Below are the code and all the weights of a small trained network. Each question names an input and a class and asks about switching units off, where a switched-off unit gives its printed mean instead of its output.

import numpy as np


def w(rows, s, z=0):
    codes = np.array(rows[::2]) - 128.0
    scale = np.full(codes.shape[1], s)
    scale[-1] = z or s
    return codes * scale


def norm(h):
    return h / np.sqrt((h * h).mean(-1, keepdims=True) + 1e-5)


def f(y):
    return y / 2 * (1 + np.tanh(0.7978845608 * (y + 0.044715 * y**3)))


def log_softmax(a):
    a = a - a.max(-1, keepdims=True)
    return a - np.log(np.exp(a).sum(-1, keepdims=True))


def net(x, mask):
    res = np.array(x, float).reshape(1, 2) / 4 @ E
    u = 0
    for l in range(2):
        y = f(norm(res) @ A[l][:, :-1].T + A[l][:, -1])
        res = res + np.where(mask[u : u + 12], y, B[l][:, -1]) @ B[l][:, :-1]
        u += 12
    return log_softmax(norm(res)[-1] @ U[:, :-1].T + U[:, -1])


A, B = {}, {}
E = w([
[233,2,156,71,146,104],'x0',
[170,151,121,58,32,145],'x1',
],0.0016)
A[0] = w([
[202,35,138,91,142,127,78],'0.n0',
[193,40,144,86,148,131,105],'0.n1',
[137,112,134,125,121,148,184],'0.n2',
[121,128,133,109,133,135,135],'0.n3',
[40,139,128,253,202,135,8],'0.n4',
[133,75,146,176,181,125,66],'0.n5',
[38,196,92,199,86,194,74],'0.n6',
[90,99,141,180,189,135,47],'0.n7',
[209,53,159,104,154,122,122],'0.n8',
[120,120,138,135,113,126,103],'0.n9',
[150,181,114,88,41,123,51],'0.n10',
[185,40,122,86,141,138,76],'0.n11',
],0.0035,0.0014)
B[0] = w([
[149,102,111,210,132,25,251],'0.n0',
[147,109,106,206,115,31,250],'0.n1',
[116,139,97,163,102,116,154],'0.n2',
[116,128,121,131,124,122,131],'0.n3',
[28,178,124,122,247,205,230],'0.n4',
[132,142,135,109,88,141,152],'0.n5',
[207,46,146,131,147,5,238],'0.n6',
[130,171,140,93,121,174,144],'0.n7',
[172,107,108,197,104,24,253],'0.n8',
[125,124,136,122,129,132,119],'0.n9',
[76,194,164,65,55,178,162],'0.n10',
[139,111,128,200,130,40,222],'0.n11',
],0.0028,0.002)
A[1] = w([
[111,163,112,126,127,171,73],'1.n0',
[102,149,126,162,175,94,129],'1.n1',
[146,158,129,125,72,91,157],'1.n2',
[106,168,134,55,107,253,68],'1.n3',
[88,179,153,51,96,248,73],'1.n4',
[42,168,143,110,240,255,4],'1.n5',
[178,29,139,122,160,130,119],'1.n6',
[127,39,159,200,220,158,48],'1.n7',
[127,145,128,157,114,90,148],'1.n8',
[72,158,120,185,251,96,141],'1.n9',
[166,81,86,136,71,169,131],'1.n10',
[171,82,143,90,155,148,120],'1.n11',
],0.0045,0.0029)
B[1] = w([
[172,86,119,162,122,46,111],'1.n0',
[143,74,143,100,130,166,171],'1.n1',
[84,164,117,114,135,197,184],'1.n2',
[77,87,168,177,159,74,152],'1.n3',
[72,103,164,207,150,69,169],'1.n4',
[239,73,234,13,138,4,226],'1.n5',
[114,120,119,216,116,121,153],'1.n6',
[104,208,86,127,25,159,160],'1.n7',
[120,115,148,105,132,173,170],'1.n8',
[139,83,147,77,141,205,252],'1.n9',
[148,160,101,99,244,123,134],'1.n10',
[111,141,151,181,132,58,114],'1.n11',
],0.0038,0.0033)
U = w([
[124,169,82,132,195,141,57],'0',
[146,186,83,66,75,142,108],'1',
[168,93,94,190,111,53,186],'2',
[140,101,186,32,165,127,178],'3',
[100,96,100,153,128,225,107],'4',
[5,163,155,156,113,107,167],'5',
[114,144,107,124,143,136,2],'6',
],0.018,0.0074)

Each question gives the input, the list of numbers given to net, and the class t.
The units are the neurons (one row each of A and B). Each row of codes is followed by its name. A weight is (code - 128) times the scale printed after its matrix; where a second scale follows, it is the last column's (A, B and U).
mask holds one flag per neuron, layer by layer. A switched-off neuron (its flag False) gives its mean, the last column of its row in B, instead of its output. The means were averaged over made-up inputs and are rounded, as every weight is.
A unit's drop is (log p(t) with every unit on - log p(t) with that unit switched off) / (log p(t) with every unit on - log p(t) with every unit switched off).
The circuit of an input: a set's keep is (log p(t) with only the set's units on - log p(t) with every unit switched off) / (log p(t) with every unit on - log p(t) with every unit switched off). Starting from the 12 units with the biggest drops (on a tie, the unit counted first), units are removed one at a time, each time the one whose removal leaves the highest keep (on an exact tie, the one counted first), for as long as the keep stays at least 0.8.
circuit, biggest first: the units of the circuit, biggest drop first
unit that matters most: the unit with the biggest drop
k most important neurons: the k neurons with the biggest drops, biggest first
k most important neurons of layer l: the k neurons of layer l with the biggest drops, biggest first
drop when u is switched off: that unit's drop, to one decimal
input [4,7], class 2: circuit, biggest first => [1.n9; 1.n5]
input [0,1], class 5: unit that matters most => 0.n10
input [3,7], class 1: circuit, biggest first => [0.n6; 1.n5]
input [0,8], class 5: 2 most important neurons => [0.n10; 0.n6]
input [2,5], class 1: 4 most important neurons => [0.n6; 0.n10; 1.n4; 1.n2]
input [-2,1], class 5: 2 most important neurons of layer 0 => [0.n8; 0.n1]
input [0,2], class 5: 2 most important neurons => [0.n10; 0.n6]
input [1,7], class 1: 2 most important neurons => [0.n4; 1.n5]
input [1,6], class 1: 2 most important neurons => [0.n4; 1.n5]
input [2,-5], class 4: 2 most important neurons of layer 1 => [1.n5; 1.n7]
input [2,-4], class 4: drop when 1.n5 is switched off => 0.3
input [1,-7], class 3: drop when 1.n5 is switched off => 0.2
input [5,-1], class 2: drop when 0.n8 is switched off => 0.0
input [-4,5], class 5: drop when 0.n0 is switched off => 0.1
input [-8,2], class 3: unit that matters most => 0.n8
